20.4 21.4 -11.0
50.1 64.0 -10.2
23.0 35.4 -9.7
24.3 38.9 -13.0
1.2 0.4 -1.9
-26.1 -29.5 3.0
->
50.1 64.0 -10.2
24.3 38.9 -13.0
-26.1 -29.5 3.0

-24.4 -6.4 11.9 11.7 -9.7 4.2 -36.2 1.0 11.0 -16.2 -28.1 4.7
-15.7 -23.4 -56.4 55.2 11.7 -8.8 1.6 0.2 -68.7 46.2 13.3 37.5
-32.0 33.3 0.6 23.7 -35.9 41.1 40.4 -2.1 12.2 -28.0 -16.3 27.3
1.2 -48.1 30.4 -41.2 -47.6 -43.5 -13.3 53.4 45.1 -11.8 6.4 -8.0
4.1 -11.0 -44.9 -29.6 28.7 -29.1 17.0 -24.0 54.1 -14.6 -12.8 -1.4
-48.2 11.3 -38.5 -27.7 2.5 32.0 -22.9 -53.7 -4.7 -2.4 -16.6 29.1
->
-15.7 -23.4 -56.4 55.2 11.7 -8.8 1.6 0.2 -68.7 46.2 13.3 37.5
1.2 -48.1 30.4 -41.2 -47.6 -43.5 -13.3 53.4 45.1 -11.8 6.4 -8.0
-48.2 11.3 -38.5 -27.7 2.5 32.0 -22.9 -53.7 -4.7 -2.4 -16.6 29.1

16.0 9.4 -15.6 -0.6 -1.4 16.8 19.1 17.8
72.1 31.4 19.6 -13.3 -7.5 2.2 20.0 -23.1
7.5 -16.1 -4.0 -46.8 -5.9 11.7 11.6 7.6
-21.7 -10.2 -14.3 -2.9 23.5 11.1 -26.1 3.0
-16.1 -26.7 -12.3 5.5 33.1 24.4 1.4 -4.8
->
72.1 31.4 19.6 -13.3 -7.5 2.2 20.0 -23.1
-21.7 -10.2 -14.3 -2.9 23.5 11.1 -26.1 3.0

6.2 -36.4 -31.4 26.8 14.0 -71.9 35.0 7.1 -6.2 7.7 59.0 56.3 -29.0 10.2 -62.9
2.9 -7.8 -3.4 25.6 -7.9 -6.3 7.3 10.5 -1.1 7.4 13.2 -5.2 11.5 -4.4 -7.5
-2.0 -10.7 -17.4 -40.1 30.5 -43.3 10.9 -19.7 -2.5 -11.7 16.0 58.3 -51.4 18.8 -32.9
-3.7 25.7 23.5 -10.9 -14.3 54.4 -24.8 -1.4 4.5 -3.1 -41.4 -46.6 27.6 -9.8 46.7
-3.4 12.3 7.8 -25.5 4.3 16.6 -11.6 -9.9 1.9 -7.4 -20.3 -4.7 -4.9 2.0 16.3
->
2.9 -7.8 -3.4 25.6 -7.9 -6.3 7.3 10.5 -1.1 7.4 13.2 -5.2 11.5 -4.4 -7.5
-3.7 25.7 23.5 -10.9 -14.3 54.4 -24.8 -1.4 4.5 -3.1 -41.4 -46.6 27.6 -9.8 46.7

35.1 -4.4 19.1 -26.8 28.9 -64.3 -18.4 40.3 -80.3 -8.0 -47.7 71.6 -33.9 15.7 43.6
8.1 22.5 -21.8 49.4 21.3 10.4 -30.1 28.5 23.4 42.2 -26.0 -12.7 17.8 -1.8 -11.8
->
8.1 22.5 -21.8 49.4 21.3 10.4 -30.1 28.5 23.4 42.2 -26.0 -12.7 17.8 -1.8 -11.8

-16.2 39.0 -30.9 14.0 -18.3 -73.9 25.7 -8.8
19.5 -22.5 -3.9 -25.8 26.9 81.0 -7.9 21.7
16.9 -31.8 23.9 -19.8 24.7 69.0 -43.3 1.1
15.7 -5.4 -31.1 -22.5 23.3 72.0 28.9 34.0
-3.8 32.9 -59.5 -0.1 2.0 1.1 64.6 25.5
-12.4 42.1 -52.4 9.4 -9.5 -41.7 53.1 8.7
9.2 -30.5 43.7 -5.8 15.4 38.8 -65.6 -21.4
6.9 15.4 -51.5 -12.6 14.0 43.2 56.0 35.0
-2.7 -21.2 52.1 12.9 1.7 -0.9 -67.9 -38.6
->
19.5 -22.5 -3.9 -25.8 26.9 81.0 -7.9 21.7
15.7 -5.4 -31.1 -22.5 23.3 72.0 28.9 34.0
-12.4 42.1 -52.4 9.4 -9.5 -41.7 53.1 8.7
6.9 15.4 -51.5 -12.6 14.0 43.2 56.0 35.0
